Below is a small trained network, with its code and all its weights. Each question gives an input and a class and asks what happens when units are switched off, that is, made to give their printed mean instead of their output.

import numpy as np


def w(rows, s, z=0):
    codes = np.array(rows[::2]) - 128.0
    scale = np.full(codes.shape[1], s)
    scale[-1] = z or s
    return codes * scale


def norm(h):
    return h / np.sqrt((h * h).mean(-1, keepdims=True) + 1e-5)


def f(y):
    return y / 2 * (1 + np.tanh(0.7978845608 * (y + 0.044715 * y**3)))


def log_softmax(a):
    a = a - a.max(-1, keepdims=True)
    return a - np.log(np.exp(a).sum(-1, keepdims=True))


def net(x, mask):
    res = np.array(x, float).reshape(1, 2) / 4 @ E
    u = 0
    for l in range(2):
        y = f(norm(res) @ A[l][:, :-1].T + A[l][:, -1])
        res = res + np.where(mask[u : u + 3], y, B[l][:, -1]) @ B[l][:, :-1]
        u += 3
    return log_softmax(norm(res)[-1] @ U[:, :-1].T + U[:, -1])


A, B = {}, {}
E = w([
[114,18,30,142,112,177,179,143,136,135,203,77],'x0',
[131,100,77,164,163,142,102,70,250,93,105,142],'x1',
],0.013)
A[0] = w([
[112,154,144,127,150,128,104,104,147,142,93,136,75],'0.n0',
[130,201,168,128,142,109,96,111,184,123,57,160,4],'0.n1',
[131,253,239,122,144,98,76,113,111,127,22,166,3],'0.n2',
],0.038,0.0018)
B[0] = w([
[129,128,137,134,117,132,108,141,106,129,109,112,157],'0.n0',
[177,113,163,143,110,162,104,128,139,96,71,97,197],'0.n1',
[109,168,123,78,194,70,221,121,113,148,254,189,255],'0.n2',
],0.026,0.073)
A[1] = w([
[149,116,117,141,154,135,116,101,198,101,113,129,254],'1.n0',
[139,122,163,85,134,121,236,176,2,147,250,119,32],'1.n1',
[47,190,69,95,80,88,12,127,111,176,79,179,11],'1.n2',
],0.025,0.00079)
B[1] = w([
[113,165,157,126,145,97,178,124,108,141,151,165,141],'1.n0',
[85,89,91,179,68,159,78,136,127,146,60,95,255],'1.n1',
[156,159,95,14,133,118,5,133,173,128,135,119,128],'1.n2',
],0.017,0.074)
U = w([
[159,168,121,11,129,115,5,145,193,111,120,123,3],'0',
[83,178,132,115,199,59,245,113,153,138,236,218,238],'1',
[30,54,65,181,23,165,80,187,76,174,79,68,163],'2',
[251,133,254,161,138,171,123,121,184,29,17,98,40],'3',
],0.0082,0.0037)

Each question gives the input, the list of numbers given to net, and the class t.
The units are the neurons (one row each of A and B). Each row of codes is followed by its name. A weight is (code - 128) times the scale printed after its matrix; where a second scale follows, it is the last column's (A, B and U).
mask holds one flag per neuron, layer by layer. A switched-off neuron (its flag False) gives its mean, the last column of its row in B, instead of its output. The means were averaged over made-up inputs and are rounded, as every weight is.
A unit's drop is (log p(t) with every unit on - log p(t) with that unit switched off) / (log p(t) with every unit on - log p(t) with every unit switched off).
The circuit of an input: a set's keep is (log p(t) with only the set's units on - log p(t) with every unit switched off) / (log p(t) with every unit on - log p(t) with every unit switched off). Starting from all 6 units, units are removed one at a time, each time the one whose removal leaves the highest keep (on an exact tie, the one counted first), for as long as the keep stays at least 0.8.
circuit, biggest first: the units of the circuit, biggest drop first
top k neurons: the k neurons with the biggest drops, biggest first
top k neurons in layer l: the k neurons of layer l with the biggest drops, biggest first
drop when u is switched off: that unit's drop, to one decimal
input [-3,7], class 3: circuit, biggest first	(0.n1)
input [1,-3], class 2: top 2 neurons	(0.n1; 0.n2)
input [0,5], class 3: top 2 neurons	(0.n2; 1.n1)
input [-1,6], class 3: top 2 neurons	(0.n2; 1.n1)
input [6,-8], class 2: top 2 neurons	(0.n2; 0.n1)
input [0,-1], class 2: top 2 neurons	(0.n2; 1.n1)
input [5,-2], class 2: top 2 neurons in layer 0	(0.n1; 0.n2)
input [7,2], class 2: top 2 neurons in layer 0	(0.n1; 0.n2)
input [-1,3], class 3: top 2 neurons in layer 0	(0.n1; 0.n2)
input [5,0], class 2: drop when 0.n2 is switched off	0.7
input [7,-6], class 2: drop when 0.n2 is switched off	0.6
input [7,-4], class 2: drop when 0.n1 is switched off	0.7
